Below is a small trained network, with its code and all its weights. Each question gives an input and a class and asks what happens when units are switched off, that is, made to give their printed mean instead of their output.

import numpy as np


def w(rows, s, z=0):
    codes = np.array(rows[::2]) - 128.0
    scale = np.full(codes.shape[1], s)
    scale[-1] = z or s
    return codes * scale


def f(y):
    return y / 2 * (1 + np.tanh(0.7978845608 * (y + 0.044715 * y**3)))


def log_softmax(a):
    a = a - a.max(-1, keepdims=True)
    return a - np.log(np.exp(a).sum(-1, keepdims=True))


def net(x, mask):
    res = np.array(x, float).reshape(1, 8) / 4 @ E
    y = f(res @ A[0][:, :-1].T + A[0][:, -1])
    res = res + np.where(mask, y, B[0][:, -1]) @ B[0][:, :-1]
    return log_softmax(res[-1] @ U[:, :-1].T + U[:, -1])


A, B = {}, {}
E = w([
[97,199,113,123],'x0',
[107,255,177,118],'x1',
[133,21,34,138],'x2',
[20,179,111,170],'x3',
[70,68,107,137],'x4',
[128,108,85,240],'x5',
[65,164,156,41],'x6',
[153,136,45,59],'x7',
],0.0064)
A[0] = w([
[190,131,52,116,107],'n1',
[133,80,155,119,123],'n2',
[174,105,188,185,164],'n3',
[112,109,118,174,102],'n4',
[134,125,147,113,103],'n5',
[192,68,175,142,87],'n6',
[98,125,135,134,80],'n7',
[217,138,143,115,2],'n8',
[88,123,128,123,116],'n9',
[147,133,121,182,98],'n10',
[251,157,123,141,113],'n11',
[162,123,88,171,134],'n12',
[130,166,186,126,155],'n13',
[69,95,185,83,163],'n14',
[150,136,123,122,101],'n15',
[53,141,97,166,124],'n16',
[57,137,133,85,148],'n17',
[166,212,106,151,95],'n18',
[188,74,129,137,85],'n19',
[114,104,115,190,66],'n20',
[115,119,172,121,147],'n21',
[81,66,148,201,93],'n22',
[110,106,98,145,92],'n23',
[114,189,66,61,158],'n24',
[136,112,137,131,80],'n25',
[134,130,62,108,84],'n26',
[120,170,115,91,117],'n27',
[152,160,112,137,140],'n28',
[129,182,119,118,148],'n29',
[167,117,131,135,115],'n30',
[122,169,59,112,119],'n31',
[140,135,123,163,99],'n32',
],0.012,0.0054)
B[0] = w([
[61,175,95,14,215],'n1',
[171,135,156,120,153],'n2',
[226,149,117,168,225],'n3',
[103,141,167,145,169],'n4',
[146,120,131,151,125],'n5',
[192,167,163,100,201],'n6',
[104,101,150,108,118],'n7',
[85,159,161,134,151],'n8',
[130,86,162,141,139],'n9',
[117,149,140,138,162],'n10',
[114,192,78,102,227],'n11',
[75,167,125,92,211],'n12',
[173,84,81,190,250],'n13',
[250,59,153,173,208],'n14',
[107,145,117,119,122],'n15',
[90,51,150,207,219],'n16',
[186,41,140,162,217],'n17',
[139,144,71,154,206],'n18',
[112,180,164,64,206],'n19',
[90,156,177,139,178],'n20',
[162,107,110,126,162],'n21',
[150,132,255,176,224],'n22',
[92,121,172,121,156],'n23',
[84,65,30,140,254],'n24',
[122,135,149,122,112],'n25',
[77,121,111,78,159],'n26',
[96,102,99,142,188],'n27',
[127,144,98,128,158],'n28',
[136,101,67,156,209],'n29',
[135,154,135,99,148],'n30',
[78,104,79,120,175],'n31',
[112,145,135,132,137],'n32',
],0.017,0.0048)
U = w([
[2,134,203,195,82],'0',
[82,63,100,156,2],'1',
[197,166,76,152,145],'2',
[171,202,126,49,84],'3',
[131,84,44,115,254],'4',
[187,41,127,79,122],'5',
[82,77,67,37,170],'6',
[126,234,26,169,104],'7',
],0.0078,0.0031)

Each question gives the input, the list of numbers given to net, and the class t.
The units are the neurons (one row each of A and B). Each row of codes is followed by its name. A weight is (code - 128) times the scale printed after its matrix; where a second scale follows, it is the last column's (A, B and U).
mask holds one flag per neuron, in row order. A switched-off neuron (its flag False) gives its mean, the last column of its row in B, instead of its output. The means were averaged over made-up inputs and are rounded, as every weight is.
A unit's drop is (log p(t) with every unit on - log p(t) with that unit switched off) / (log p(t) with every unit on - log p(t) with every unit switched off).
The circuit of an input: a set's keep is (log p(t) with only the set's units on - log p(t) with every unit switched off) / (log p(t) with every unit on - log p(t) with every unit switched off). Starting from the 12 units with the biggest drops (on a tie, the unit counted first), units are removed one at a time, each time the one whose removal leaves the highest keep (on an exact tie, the one counted first), for as long as the keep stays at least 0.8.
circuit, biggest first: the units of the circuit, biggest drop first
top k neurons: the k neurons with the biggest drops, biggest first
drop when u is switched off: that unit's drop, to one decimal
input [7,6,-2,-3,6,-7,7,-4], class 5: circuit, biggest first	[n14]
input [-5,4,-6,-1,6,-6,-3,1], class 5: circuit, biggest first	[n14; n11]
input [6,5,4,-1,1,4,7,-8], class 5: circuit, biggest first	[n14; n17; n11]
input [5,1,5,-6,-7,-5,1,-1], class 6: circuit, biggest first	[n3; n1]
input [4,6,-4,-6,6,0,-5,0], class 7: circuit, biggest first	[n14; n17; n11]
input [-8,4,5,2,-5,-5,3,-8], class 5: circuit, biggest first	[n14; n11]
input [-5,-1,2,-5,1,1,7,4], class 3: circuit, biggest first	[n16; n13]
input [1,5,0,-7,-5,-6,8,-7], class 5: top 2 neurons	[n14; n17]
input [4,-3,-1,5,-1,-3,-8,2], class 6: top 3 neurons	[n22; n3; n13]
input [1,-6,2,-7,7,7,-6,-5], class 3: top 2 neurons	[n6; n3]
input [4,6,5,-3,5,-7,8,-4], class 5: top 2 neurons	[n14; n17]
input [-4,-6,8,-2,5,-2,-5,-7], class 0: top 2 neurons	[n22; n20]
input [5,-2,-7,-7,8,-2,-3,5], class 6: top 2 neurons	[n3; n22]
input [0,7,-8,-8,-3,-7,-3,-6], class 2: circuit, biggest first	[n13]
input [-5,2,-6,3,-6,7,-8,-3], class 7: top 2 neurons	[n11; n14]
input [5,8,8,-6,-8,4,-5,7], class 7: top 2 neurons	[n11; n18]
input [1,6,3,6,5,-8,3,6], class 1: drop when n16 is switched off	0.2
input [-7,3,-3,5,1,-3,6,-2], class 5: drop when n14 is switched off	0.2
input [0,8,-8,-7,3,3,-2,8], class 7: drop when n11 is switched off	0.1
input [1,7,-2,-8,3,5,-8,-1], class 7: circuit, biggest first	[n11]
input [3,-2,1,6,1,7,7,2], class 0: drop when n13 is switched off	0.2
